In the rows, zero is written as 100.
Each row of numbers belongs to one of the elements below and depends on some of the facts about them. Some rows are named. Which element is each other row?

Named rows:
62 103 108 115 81 102 113 99 89 95 69 102 113 128 109 77 107 90 111 130
 82 80 119 83 87 79 98 112 105 82 95 80 108 64 93 117 93 128 159 119 127
 113 113 107 93 -> vodre
110 111 114 94 102 103 83 84 96 95 115 81 82 89 106 94 99 112 91 92 110
 101 103 88 97 120 81 119 108 91 90 89 117 92 97 100 102 71 83 119 93
 110 102 99 99 -> feran
78 115 93 148 97 101 96 112 126 71 156 121 84 89 131 85 141 89 122 72 88
 122 155 114 108 110 106 96 119 103 118 120 136 127 108 101 99 101 121
 102 148 126 91 101 97 -> kanul
105 104 95 94 97 97 89 91 95 100 108 77 85 96 105 99 87 112 90 106 103
 112 107 101 99 107 87 102 90 90 89 96 94 97 87 95 101 81 88 117 97 98
 111 96 103 -> faluk
105 102 106 94 94 99 86 95 102 100 111 80 82 102 105 99 89 110 91 108
 103 115 100 97 99 106 81 103 91 93 93 97 94 93 87 92 103 83 88 120 92
 96 109 102 103 -> dafi
132 115 119 101 92 99 80 76 117 107 116 72 84 92 86 97 90 107 85 98 108
 120 80 71 94 117 78 110 115 88 72 86 113 87 93 80 112 82 78 108 83 96
 106 98 85 -> salu
115 90 90 117 91 94 91 18 85 73 91 78 143 90 91 116 102 100 102 52 94 41
 126 77 124 99 84 110 91 129 117 138 118 91 84 120 104 95 102 89 77 74
 93 76 89 -> lezas
106 89 110 115 96 108 85 60 126 80 114 85 136 98 95 123 110 81 66 55 88
 62 109 65 105 107 77 120 131 110 103 139 118 85 94 106 116 76 94 91 65
 87 93 93 91 -> feda
87 99 96 95 89 92 104 95 124 90 120 83 95 108 108 111 101 93 91 103 100
 116 97 90 106 91 95 101 90 90 86 103 86 91 103 88 100 107 92 129 79 98
 107 103 88 -> suvak
84 100 104 87 95 111 96 113 125 88 137 87 86 117 117 109 84 83 78 89 98
 115 87 95 109 92 88 89 93 97 92 92 92 75 89 85 101 105 60 126 69 114
 102 105 104 -> stiplatri
95 95 109 91 95 93 86 103 100 101 106 85 98 108 123 101 101 106 94 113
 103 109 103 95 104 105 93 103 84 99 105 96 98 99 88 93 97 92 96 117 92
 88 107 100 98 -> fosos
94 67 95 99 90 106 91 63 96 88 63 87 146 131 85 137 74 99 69 101 84 58
 106 84 107 84 88 112 85 106 101 136 81 80 67 105 109 104 93 93 50 47
 101 83 97 -> logrun
89 118 88 139 97 101 88 104 106 87 132 109 78 88 111 84 114 104 100 85
 82 123 148 106 101 108 118 93 114 105 108 113 123 120 88 107 101 86 105
 95 131 122 100 102 113 -> befli
99 102 93 102 105 82 92 85 96 115 91 85 91 106 106 99 103 117 96 121 85
 121 97 83 96 96 92 108 96 103 85 131 81 109 97 102 103 73 125 131 95 84
 106 104 93 -> drefeven
91 96 110 94 97 95 89 100 93 100 106 92 103 107 120 99 105 102 97 110 99
 103 108 94 104 103 95 106 87 103 108 99 101 96 87 97 99 92 106 114 90
 92 107 103 102 -> trulegris
107 103 114 96 99 93 84 93 106 101 110 87 93 105 116 96 107 101 96 103
 100 110 88 84 102 108 80 107 98 99 99 101 103 91 92 89 103 88 97 116 82
 91 105 103 93 -> skeforel
82 97 91 90 92 88 103 100 128 94 123 86 102 109 116 108 104 87 89 102 93
 115 94 90 108 88 99 100 89 93 91 108 82 93 103 94 97 107 93 131 77 102
 108 107 90 -> rudriplo
101 102 104 100 96 96 90 88 96 95 109 87 91 101 111 93 100 109 95 101 94
 107 99 90 106 106 90 110 98 97 99 103 104 93 90 96 98 93 102 114 92 94
 105 103 97 -> bristil
108 91 90 88 88 66 87 90 116 76 126 85 120 92 119 98 116 93 82 101 110
 97 90 96 102 117 89 120 88 79 107 96 81 94 92 91 95 104 93 91 93 75 141
 117 88 -> vanem
103 97 112 98 95 89 84 100 102 106 97 89 103 115 120 95 105 97 93 113 90
 108 93 81 107 103 96 97 92 112 110 110 98 93 79 90 103 96 109 108 86 78
 107 104 97 -> plodrezok

How the elements are related:
zakla: points at; vubil: refers to; visu: uses
befli {vubil=plivo}
beklun {vubil=dibaflak, visu=sivu}
besuno {vubil=regrus}
bigrol {vubil=rudriplo, visu=rozen}
brabro {vubil=gritrer, visu=pudom}
braner {vubil=diflon}
braraflol {vubil=lakis, visu=luton}
brestu {visu=vitrik}
breze {vubil=grafluk, visu=braraflol}
bribo {vubil=fodrir, visu=famegrus}
bribuk {zakla=datros,kliku,klate, vubil=tranik}
broklon {vubil=klebe}
brugi {vubil=gravugrom, visu=mefar}
bupa {zakla=kliku,fibemi,flopu, vubil=tivi, visu=diflon}
dafi {vubil=salu, visu=distis}
dakalol {vubil=rolo, visu=dibaflak}
dami {vubil=skatram}
daplas {vubil=vibu, visu=drefeven}
datros {visu=stubek}
dibaflak {visu=drobres}
diflon {vubil=bristil, visu=koro}
dipi {vubil=mefar, visu=goribo}
disel {vubil=klate, visu=tosen}
distis {vubil=guzuk, visu=befli}
drefeven {visu=bribo}
dribo {vubil=rulom, visu=vibu}
drobres {zakla=datros,famegrus,rudriplo,drulo,braner,sivu, vubil=klestu, visu=tiklido}
drobro {vubil=daplas}
drodagrer {vubil=grubi, visu=logrun}
drulo {vubil=klosur, visu=guzuk}
dupor {zakla=midar,kanul,bruklal,ropo,viger,pudom,klupepa, vubil=tufle}
faluk {vubil=gubros}
famegrus {vubil=lezas, visu=tisas}
februk {visu=tranik}
feda {zakla=tomil,pudom,suvak,tranik, vubil=sepu, visu=rolo}
feran {zakla=kanul,fleplasken,kuril,dibaflak, vubil=kestu, visu=flunir}
fibemi {vubil=stures, visu=klate}
fleplasken {vubil=tomil}
flokuplus {vubil=rufa, visu=moklebrek}
flopu {vubil=stemer, visu=beklun}
flugi {vubil=sivu, visu=griple}
flukar {vubil=fleplasken, visu=tribor}
flunir {zakla=sivu, vubil=brestu}
fodrir {vubil=kanul, visu=vuko}
fofus {visu=regrus}
fosos {vubil=flunir, visu=groro}
fumer {zakla=mumen,brestu,disel,mefar,musko,ketrek, vubil=distis, visu=rebrum}
gevis {zakla=flokuplus,flukar,grubi,viger,mefar,sketri,suvak, vubil=flopu, visu=bupa}
grafluk {vubil=fletros, visu=drobro}
gramek {zakla=diflon,luton,nerul, vubil=gramu}
gramu {vubil=fofus, visu=grestin}
gravugrom {vubil=gramek, visu=leru}
grazere {vubil=dafi}
grestin {vubil=lorom, visu=tivi}
griple {zakla=tomil,rulom,grafluk,disel,zosar,grestin,rebrum,pulem, vubil=bupa, visu=drulo}
gritrer {vubil=vumo, visu=fleplasken}
groro {vubil=muper}
grubi {vubil=griple}
grumar {vubil=skelas, visu=skatram}
gubros {vubil=stestil, visu=kugrem}
guzuk {visu=broklon}
kanul {vubil=flokuplus, visu=zeven}
kestu {zakla=brabro,rebriska,distis,trizas,rufa,dami, vubil=trizas, visu=grazere}
ketrek {vubil=moklebrek, visu=zagrun}
klate {vubil=stubek, visu=lumik}
klebe {zakla=mumen,braraflol,tribor, vubil=bribuk}
klestu {zakla=tisas,rudriplo,suvak,stestil, vubil=brugi}
kliku {visu=disel}
klosur {vubil=februk, visu=fodrir}
klupepa {vubil=plufus, visu=kestu}
koro {vubil=brabro, visu=dafi}
kugrem {vubil=sustuklar, visu=bruklal}
kuril {vubil=rebriska, visu=dakalol}
lakis {zakla=midar,zedron,rebriska,vodre,plufus,tufle, vubil=zedron, visu=feran}
leru {vubil=drodagrer, visu=sofil}
lezas {vubil=feda, visu=plaklalin}
linosta {zakla=breze,kliku,vitrik,tiklido,flugi}
logrun {vubil=nedrim}
lorom {vubil=zeven, visu=brestu}
lumik {vubil=bigrol, visu=suvak}
luton {vubil=kugrem, visu=faluk}
mefar {vubil=meklin, visu=gubros}
meklin {vubil=pudom, visu=grubi}
mepil {vubil=vipir, visu=kuril}
midar {vubil=trunir, visu=februk}
moklebrek {zakla=zuflim,disel,flukar,zosar,besuno,logrun,klate,trizas,skelas,koro, vubil=skage}
mumen {vubil=flukar, visu=zedron}
muper {vubil=mumen, visu=starave}
nafer {vubil=klupepa, visu=fosos}
nasobri {vubil=fosos, visu=musko}
nazak {vubil=feran}
nedrim {vubil=ketrek, visu=skesta}
nerul {vubil=famegrus}
nubren {vubil=koro, visu=vumo}
plaklalin {vubil=logrun, visu=mepil}
plivo {zakla=vitrik,tivi,tisas,meklin,drefeven,gramu, visu=nedrim}
plodrezok {visu=nafer}
plufus {visu=klosur}
pudom {vubil=zosar}
pulem {vubil=suvak, visu=midar}
rebriska {vubil=vodre}
rebrum {visu=brugi}
regrus {vubil=dipi, visu=skeskas}
rolo {zakla=tomil,nasobri,muper,grumar,stiplatri,rudriplo,dakalol,skage, vubil=ropo, visu=truskozo}
ropo {vubil=grumar, visu=fletros}
rozen {zakla=stemer,luton,regrus,trizas,tufle, vubil=skeforel}
rozim {vubil=nubren, visu=grumar}
rudriplo {vubil=drulo, visu=mumen}
rufa {vubil=befli, visu=tomil}
rulom {vubil=drobro}
salu {zakla=datros,mumen,trobrek,daplas,grubi,pulem, vubil=tiklido, visu=dupor}
sepu {vubil=besuno, visu=tristik}
sivu {vubil=truskozo}
skage {vubil=nerul, visu=flugi}
skeforel {vubil=nazak, visu=zosar}
skelas {vubil=vanem, visu=viger}
skeskas {zakla=flukar,rudriplo,vanem,rufa, vubil=rebrum, visu=stiplatri}
skesta {zakla=kliku,lumik,ropo,braraflol,ketrek}
sketri {vubil=dribo, visu=rebriska}
skofol {vubil=rozen, visu=vodre}
sofil {vubil=luton, visu=tufle}
starave {zakla=zosar,kugrem,braraflol,vodre,plufus, vubil=braraflol, visu=braner}
stemer {vubil=grestin, visu=flukar}
stestil {visu=vipir}
stiplatri {vubil=vuko, visu=ketrek}
stomem {vubil=viger, visu=drodagrer}
stubek {zakla=meklin,vibu,distis,leru,logrun,plodrezok, vubil=beklun, visu=rufa}
stuludren {visu=stestil}
stures {vubil=kuril, visu=gravugrom}
sustuklar {visu=dipi}
suvak {vubil=stiplatri, visu=klupepa}
tiklido {vubil=faluk, visu=trunir}
tisas {vubil=sofil}
tivi {vubil=zagrun, visu=daplas}
tomil {vubil=leru, visu=rudriplo}
tosen {zakla=vumo,skelas,skofol, visu=skage}
tranik {vubil=breze, visu=skelas}
tribor {vubil=tukelis, visu=sketri}
tristik {visu=skofol}
trizas {visu=bigrol}
trobrek {visu=plufus}
trunir {zakla=datros,fibemi,nerul,dibaflak, vubil=dakalol, visu=vanem}
truskozo {vubil=plaklalin}
tufle {vubil=grazere}
tukelis {vubil=bribo, visu=brabro}
vanem {vubil=zakul, visu=fumer}
vibu {vubil=linosta, visu=nerul}
viger {vubil=goribo}
vipir {vubil=zuflim, visu=gevis}
vitrik {vubil=musko, visu=flopu}
vodre {vubil=groro}
vuko {zakla=klosur,fofus,trobrek,guzuk,februk,zosar,ketrek, vubil=nasobri, visu=lezas}
vumo {vubil=disel, visu=fibemi}
zagrun {zakla=drodagrer,vibu, visu=gramu}
zakul {zakla=fosos,trulegris,stures,dami}
zedron {vubil=trulegris, visu=besuno}
zeven {zakla=vitrik,nazak,skatram,rozim, vubil=kliku}
zosar {vubil=tribor, visu=kanul}
zuflim {vubil=broklon, visu=sustuklar}

Name these rows:
No name comes twice in this set of rows, the named rows included.
103 104 111 92 89 98 95 90 116 89 117 85 91 111 109 103 102 102 107 106
 106 116 95 98 102 102 72 105 89 83 88 93 103 94 102 79 101 108 100 126
 96 86 100 97 74 | ropo
116 104 109 86 92 102 81 96 116 107 110 71 85 104 109 97 83 105 94 107
 108 113 105 96 95 110 67 93 88 90 93 96 91 98 91 83 108 73 91 125 101
 98 115 98 98 | vipir
116 91 114 82 93 82 87 90 112 74 119 91 123 82 113 84 112 92 85 92 87 96
 92 102 98 129 79 135 96 77 112 101 90 97 78 103 91 109 94 89 93 86 123
 117 92 | brugi
101 104 108 105 94 103 95 86 101 91 103 91 89 111 94 104 96 106 101 108
 92 114 97 94 101 97 81 108 98 90 85 103 103 89 93 89 98 105 102 113 90
 82 100 94 86 | lumik
66 108 115 100 84 85 113 98 119 101 86 94 116 122 118 67 119 66 103 115
 76 81 81 62 92 72 92 111 119 95 91 92 95 53 108 110 95 118 160 140 110
 133 120 124 81 | muper
131 116 105 100 104 98 77 67 84 105 99 77 70 90 86 82 90 121 90 97 91
 111 88 91 96 113 78 111 112 97 87 105 109 92 78 97 104 65 89 109 96 97
 108 104 105 | linosta
111 90 128 92 86 89 98 94 121 72 112 97 134 90 100 88 104 83 99 100 78
 100 101 101 100 125 92 136 95 73 104 95 97 100 78 103 93 137 99 85 92
 84 108 108 82 | kugrem
76 105 81 153 93 102 102 97 131 68 142 118 106 95 111 100 129 86 105 60
 77 104 162 109 108 102 111 97 123 103 112 136 129 123 105 112 102 105
 115 89 124 115 90 96 97 | pudom
110 102 133 99 101 102 75 92 92 106 107 82 95 100 120 95 108 106 88 106
 109 99 100 77 101 125 90 119 110 100 103 83 128 92 89 92 109 77 94 106
 89 94 101 98 95 | lakis
89 93 117 96 92 92 88 109 109 104 109 92 110 120 128 106 110 93 102 121
 101 113 99 87 107 103 97 99 86 104 108 94 105 98 87 86 101 113 109 112
 86 74 103 102 89 | trizas
116 107 117 106 95 104 83 82 94 102 103 80 91 98 93 100 94 112 85 104
 104 105 99 79 95 117 98 114 114 93 86 85 122 88 86 93 105 86 88 94 87
 94 103 93 96 | starave
103 108 108 101 93 94 93 87 108 91 107 99 83 116 99 100 105 100 109 110
 88 124 88 95 104 94 74 103 92 96 91 112 98 90 94 81 96 111 112 124 95
 78 100 101 81 | kliku
67 95 99 110 110 91 108 93 76 90 129 118 91 110 106 129 131 106 89 116
 69 146 48 58 131 84 163 135 112 112 83 103 120 84 86 84 83 164 67 97 17
 57 76 101 63 | disel
107 92 95 95 100 107 90 61 93 87 79 90 106 119 89 113 85 104 87 96 81 80
 96 94 104 92 61 117 90 102 93 134 86 78 80 102 100 94 102 109 71 67 100
 95 95 | flugi

Now the same elements, written a new way:
Named rows:
115 115 121 81 90 120 88 118 86 92 98 119 107 113 84 107 95 131 108 117
 90 116 89 107 62 76 97 100 83 101 109 81 81 101 100 72 90 102 105 84
 109 128 -> bribo
114 94 92 111 97 113 98 98 111 106 90 92 93 111 110 83 101 90 102 100
 108 78 81 104 92 98 108 103 102 117 106 94 103 93 101 109 80 89 102 106
 107 93 -> tristik
103 106 93 84 111 95 80 111 109 103 98 104 94 96 98 107 108 100 99 95
 102 118 105 98 104 103 101 95 102 84 113 112 104 103 113 107 121 106 89
 116 104 92 -> broklon
102 113 91 121 88 83 109 103 100 100 99 105 114 101 109 115 111 119 112
 95 98 104 102 91 90 102 117 97 104 110 88 102 103 110 99 93 87 87 95 99
 106 120 -> gramu
127 104 88 99 126 120 100 101 105 129 108 98 67 122 96 72 117 83 89 105
 110 103 75 116 83 73 108 114 88 101 115 98 111 97 131 98 123 58 100 125
 122 86 -> zakul
95 105 111 97 87 92 95 96 96 95 114 103 101 102 105 100 90 94 90 110 89
 95 105 105 103 109 95 98 103 99 96 101 92 100 99 99 95 110 101 105 100
 90 -> fibemi
92 99 113 92 94 94 106 99 101 91 104 97 99 96 94 113 103 104 95 103 99
 113 114 104 108 102 101 102 101 105 94 104 97 99 91 97 91 110 98 104 87
 98 -> rudriplo
80 79 100 107 120 85 111 98 72 111 85 122 92 109 83 98 99 119 100 75 98
 84 108 102 78 86 72 91 89 86 107 93 99 107 107 88 107 76 111 70 79 110 -> besuno
110 92 99 113 99 110 106 99 109 98 85 96 95 118 113 98 109 94 108 90 112
 78 78 115 99 97 111 103 104 128 98 93 110 94 103 108 73 100 102 111 100
 85 -> stestil
91 98 111 92 96 99 106 103 109 85 96 94 94 90 91 126 113 104 102 102 102
 125 111 108 108 104 112 102 100 107 94 109 101 97 89 97 88 120 95 104
 88 92 -> grumar
110 120 90 126 85 82 114 100 96 93 103 103 118 100 105 112 110 114 110
 97 92 100 99 95 90 111 115 98 105 106 78 100 97 109 92 95 90 86 94 98
 105 119 -> tivi
99 98 118 88 115 111 98 122 72 92 84 140 98 122 77 114 100 132 99 99 93
 100 94 128 57 83 77 93 84 90 117 85 77 102 112 79 106 95 111 77 89 107 -> pudom
115 92 95 108 102 110 98 98 110 102 88 91 91 109 111 83 97 91 102 96 110
 78 80 103 93 94 108 104 99 118 106 93 106 92 103 107 81 90 102 105 105
 93 -> stuludren
98 107 97 96 116 90 92 103 102 108 108 115 98 102 94 110 105 107 99 93
 98 110 103 105 100 103 86 101 100 80 110 106 102 104 112 104 115 106 94
 106 102 90 -> tufle
97 105 105 108 92 88 94 97 101 103 100 103 105 94 103 109 104 113 107 99
 90 114 99 88 90 107 103 99 97 103 97 96 106 99 92 98 83 103 93 96 108
 107 -> daplas
105 102 101 91 95 102 87 101 109 100 100 94 100 99 106 97 98 93 99 105
 103 110 100 97 109 99 105 106 100 104 104 104 107 101 104 103 99 105 96
 110 104 101 -> beklun
97 108 111 83 104 96 85 104 130 109 122 97 101 95 106 113 108 101 102
 106 105 132 108 97 119 89 105 111 96 98 109 107 107 107 105 102 93 120
 87 119 108 94 -> brabro
110 91 91 122 103 108 96 99 116 112 91 100 89 115 115 88 102 97 104 90
 108 71 79 109 90 106 97 103 103 122 108 91 100 95 97 113 66 96 99 103
 109 87 -> fofus
93 95 106 101 102 99 103 95 104 101 110 101 99 99 103 105 101 102 101
 102 104 95 102 96 101 103 95 104 97 99 104 97 93 99 100 107 88 105 98
 95 104 96 -> kugrem
85 90 109 101 93 111 114 106 117 88 98 89 102 88 89 127 108 102 104 105
 111 124 115 113 111 106 107 98 101 107 92 115 97 99 78 97 103 119 96 89
 86 99 -> dakalol

Which element is each row?
No name comes twice in this set of rows, the named rows included.
143 112 72 119 103 113 108 96 117 113 85 84 101 99 99 71 120 103 112 80
 109 88 75 78 91 88 124 104 108 125 97 89 103 115 79 113 74 61 96 104
 105 133 | zagrun
102 99 103 87 90 104 83 96 94 96 93 92 103 91 106 84 85 93 98 117 93 106
 101 85 98 103 104 98 94 93 106 101 110 86 109 95 113 105 97 101 109 103 | feran
100 117 105 93 86 106 109 84 75 80 98 91 123 90 102 79 80 82 107 111 90
 99 93 85 119 104 108 107 100 97 82 87 116 81 106 90 125 117 101 100 111
 100 | bupa
58 61 99 117 98 69 125 81 74 106 78 89 92 86 98 97 101 99 100 84 102 93
 117 82 92 99 98 94 93 106 94 108 129 92 95 89 93 70 109 73 69 111 | famegrus
58 64 86 118 115 60 113 87 73 123 82 103 94 94 101 88 103 92 95 73 99 81
 117 86 94 103 79 89 96 85 105 112 130 96 116 99 118 71 108 78 80 98 | nerul
119 133 89 118 103 108 143 83 96 90 130 90 120 86 76 111 114 102 96 86
 95 98 107 92 138 113 105 103 120 100 61 91 70 127 55 107 105 105 103 95
 88 118 | drodagrer
71 69 98 99 96 90 114 86 66 103 73 85 94 86 89 76 90 93 95 97 99 92 111
 79 88 91 99 92 89 105 98 101 121 87 98 83 107 67 113 69 74 121 | feda
67 71 89 108 101 72 110 77 89 112 87 82 99 79 105 87 96 87 101 89 106 96
 119 75 114 99 102 99 100 101 97 112 132 96 101 100 105 81 105 87 83 108 | nedrim
70 71 74 106 118 74 105 84 78 122 73 87 90 78 98 72 102 85 98 74 107 93
 116 68 107 97 93 90 99 86 106 113 135 99 112 102 127 62 101 82 76 110 | moklebrek
94 103 112 99 91 92 107 103 105 90 91 96 94 88 90 125 116 111 104 97 99
 129 109 97 96 107 115 100 97 110 91 106 104 95 85 92 84 104 89 103 92
 105 | stiplatri
113 98 62 128 100 87 105 120 100 100 84 118 109 137 132 102 110 100 105
 91 112 53 86 126 83 101 110 89 115 110 102 113 98 118 129 110 106 70
 112 112 104 97 | skatram
89 90 97 91 86 121 95 99 99 92 101 89 100 78 102 92 94 94 104 126 102
 107 109 78 103 105 108 103 89 86 112 107 102 93 106 104 115 100 92 90
 115 110 | trunir
96 103 110 78 94 110 98 88 91 87 88 89 108 91 99 85 89 88 110 104 102
 113 96 84 114 88 105 108 97 105 97 93 125 82 103 91 111 115 94 101 102
 100 | gevis
90 103 103 117 85 107 106 99 101 99 116 96 123 94 99 105 83 99 101 110
 87 98 102 112 105 125 89 98 102 95 81 105 90 94 80 94 124 123 103 85
 110 93 | kuril

